Below are the code and all the weights of a small trained network. Each question names an input and a class and asks about switching units off, where a switched-off unit gives its printed mean instead of its output.

import numpy as np


def w(rows, s, z=0):
    codes = np.array(rows[::2]) - 128.0
    scale = np.full(codes.shape[1], s)
    scale[-1] = z or s
    return codes * scale


def norm(h):
    return h / np.sqrt((h * h).mean(-1, keepdims=True) + 1e-5)


def f(y):
    return y / 2 * (1 + np.tanh(0.7978845608 * (y + 0.044715 * y**3)))


def log_softmax(a):
    a = a - a.max(-1, keepdims=True)
    return a - np.log(np.exp(a).sum(-1, keepdims=True))


def net(x, mask):
    res = np.array(x, float).reshape(1, 8) / 4 @ E
    u = 0
    for l in range(3):
        y = f(norm(res) @ A[l][:, :-1].T + A[l][:, -1])
        res = res + np.where(mask[u : u + 7], y, B[l][:, -1]) @ B[l][:, :-1]
        u += 7
    return log_softmax(norm(res)[-1] @ U[:, :-1].T + U[:, -1])


A, B = {}, {}
E = w([
[31,102,187,186,2,128,91],'x0',
[93,165,87,114,156,42,120],'x1',
[156,96,79,213,96,73,244],'x2',
[64,198,76,9,171,76,65],'x3',
[150,93,138,116,157,131,140],'x4',
[75,107,161,175,179,79,194],'x5',
[191,192,127,146,181,101,133],'x6',
[209,74,174,29,134,55,160],'x7',
],0.0051)
A[0] = w([
[166,167,112,93,224,149,52,251],'0.n0',
[63,201,105,168,95,151,98,13],'0.n1',
[169,91,244,154,142,181,184,74],'0.n2',
[141,177,2,116,88,160,152,160],'0.n3',
[87,216,53,146,63,127,100,133],'0.n4',
[76,112,52,144,56,177,105,104],'0.n5',
[214,164,77,126,138,101,178,213],'0.n6',
],0.0073,0.0031)
B[0] = w([
[205,233,139,1,111,70,150,255],'0.n0',
[139,70,120,204,210,109,178,164],'0.n1',
[141,107,78,189,98,218,71,200],'0.n2',
[185,128,223,138,153,106,128,184],'0.n3',
[86,84,209,187,239,127,143,197],'0.n4',
[133,92,204,181,138,95,83,190],'0.n5',
[132,166,141,130,238,110,180,226],'0.n6',
],0.0074,0.0046)
A[1] = w([
[225,60,18,68,111,160,165,163],'1.n0',
[163,156,227,171,76,18,168,110],'1.n1',
[92,64,188,162,32,36,145,105],'1.n2',
[1,136,102,107,201,132,11,59],'1.n3',
[171,99,95,131,122,133,122,2],'1.n4',
[226,160,168,174,15,208,107,33],'1.n5',
[166,93,90,17,127,81,131,185],'1.n6',
],0.0052,0.0047)
B[1] = w([
[52,32,247,202,136,140,186,213],'1.n0',
[221,241,117,7,149,134,132,194],'1.n1',
[253,141,191,43,148,95,166,212],'1.n2',
[90,154,74,64,205,53,209,142],'1.n3',
[150,204,177,143,201,164,130,73],'1.n4',
[205,62,133,142,52,141,16,163],'1.n5',
[31,151,50,141,93,95,139,254],'1.n6',
],0.0055,0.0027)
A[2] = w([
[102,117,114,108,100,106,197,2],'2.n0',
[194,190,92,154,151,79,159,137],'2.n1',
[28,82,158,125,28,84,161,188],'2.n2',
[197,111,182,143,2,78,118,64],'2.n3',
[154,129,143,131,68,182,121,13],'2.n4',
[94,148,87,95,164,74,163,232],'2.n5',
[73,49,155,181,111,75,119,211],'2.n6',
],0.0067,0.0041)
B[2] = w([
[154,144,173,127,157,124,136,108],'2.n0',
[182,165,159,172,156,32,228,206],'2.n1',
[201,253,120,114,195,154,168,207],'2.n2',
[211,172,184,122,134,36,106,174],'2.n3',
[174,57,157,105,89,102,105,124],'2.n4',
[151,183,43,59,64,104,110,254],'2.n5',
[105,111,117,197,216,133,218,242],'2.n6',
],0.0068,0.0047)
U = w([
[178,77,194,164,67,183,55,42],'0',
[60,69,145,247,165,172,158,145],'1',
[50,168,86,56,65,148,33,3],'2',
[156,209,86,92,200,33,177,223],'3',
],0.011,0.0047)

Each question gives the input, the list of numbers given to net, and the class t.
The units are the neurons (one row each of A and B). Each row of codes is followed by its name. A weight is (code - 128) times the scale printed after its matrix; where a second scale follows, it is the last column's (A, B and U).
mask holds one flag per neuron, layer by layer. A switched-off neuron (its flag False) gives its mean, the last column of its row in B, instead of its output. The means were averaged over made-up inputs and are rounded, as every weight is.
A unit's drop is (log p(t) with every unit on - log p(t) with that unit switched off) / (log p(t) with every unit on - log p(t) with every unit switched off).
The circuit of an input: a set's keep is (log p(t) with only the set's units on - log p(t) with every unit switched off) / (log p(t) with every unit on - log p(t) with every unit switched off). Starting from the 12 units with the biggest drops (on a tie, the unit counted first), units are removed one at a time, each time the one whose removal leaves the highest keep (on an exact tie, the one counted first), for as long as the keep stays at least 0.8.
units of the circuit, in order: the units of the circuit, biggest drop first
most important unit: the unit with the biggest drop
k most important neurons: the k neurons with the biggest drops, biggest first
k most important neurons of layer l: the k neurons of layer l with the biggest drops, biggest first
drop of u: that unit's drop, to one decimal
input [2,-3,7,5,-3,-2,5,-6], class 1: most important unit	0.n4
input [0,1,-7,-4,4,-5,1,-6], class 0: units of the circuit, in order	0.n6; 1.n5
input [4,4,6,-8,8,-4,2,5], class 1: 2 most important neurons	0.n2; 0.n0
input [7,0,8,6,-3,1,-1,-3], class 1: 3 most important neurons	0.n4; 0.n0; 0.n1
input [7,1,3,-5,-7,5,-1,4], class 0: units of the circuit, in order	0.n2; 0.n6; 0.n4
input [-5,0,4,-5,-8,7,2,5], class 1: 3 most important neurons of layer 0	0.n0; 0.n2; 0.n3
input [-4,-7,0,-5,-2,-5,3,6], class 0: units of the circuit, in order	0.n2; 1.n5
input [0,2,-8,-2,3,-4,-4,-3], class 2: 2 most important neurons	0.n6; 2.n1
input [8,2,-1,-3,2,0,5,-2], class 1: 2 most important neurons of layer 0	0.n0; 0.n1
input [2,0,5,1,-2,-7,7,-5], class 1: 2 most important neurons	0.n4; 0.n0
input [7,-2,-2,6,8,-8,2,2], class 2: 2 most important neurons	2.n1; 2.n6
input [2,-4,-7,-1,-7,-6,-7,-5], class 1: 2 most important neurons	0.n4; 0.n1
input [7,3,5,-6,7,-6,2,6], class 0: 2 most important neurons	0.n2; 1.n5
input [-3,4,1,-2,-8,6,-8,-6], class 1: most important unit	0.n0
input [2,-7,-6,1,-5,-4,3,-4], class 0: 2 most important neurons	0.n6; 2.n5
input [4,3,2,-3,3,-8,-6,2], class 0: 2 most important neurons of layer 0	0.n0; 0.n6
input [-4,7,-2,-8,-2,3,-5,4], class 1: drop of 2.n1	0.0
input [7,-8,1,-7,7,3,-6,-5], class 0: drop of 1.n2	0.2
input [-2,8,0,-7,3,8,1,-7], class 1: drop of 0.n0	2.2
input [0,-3,0,-1,2,6,3,2], class 1: most important unit	0.n2
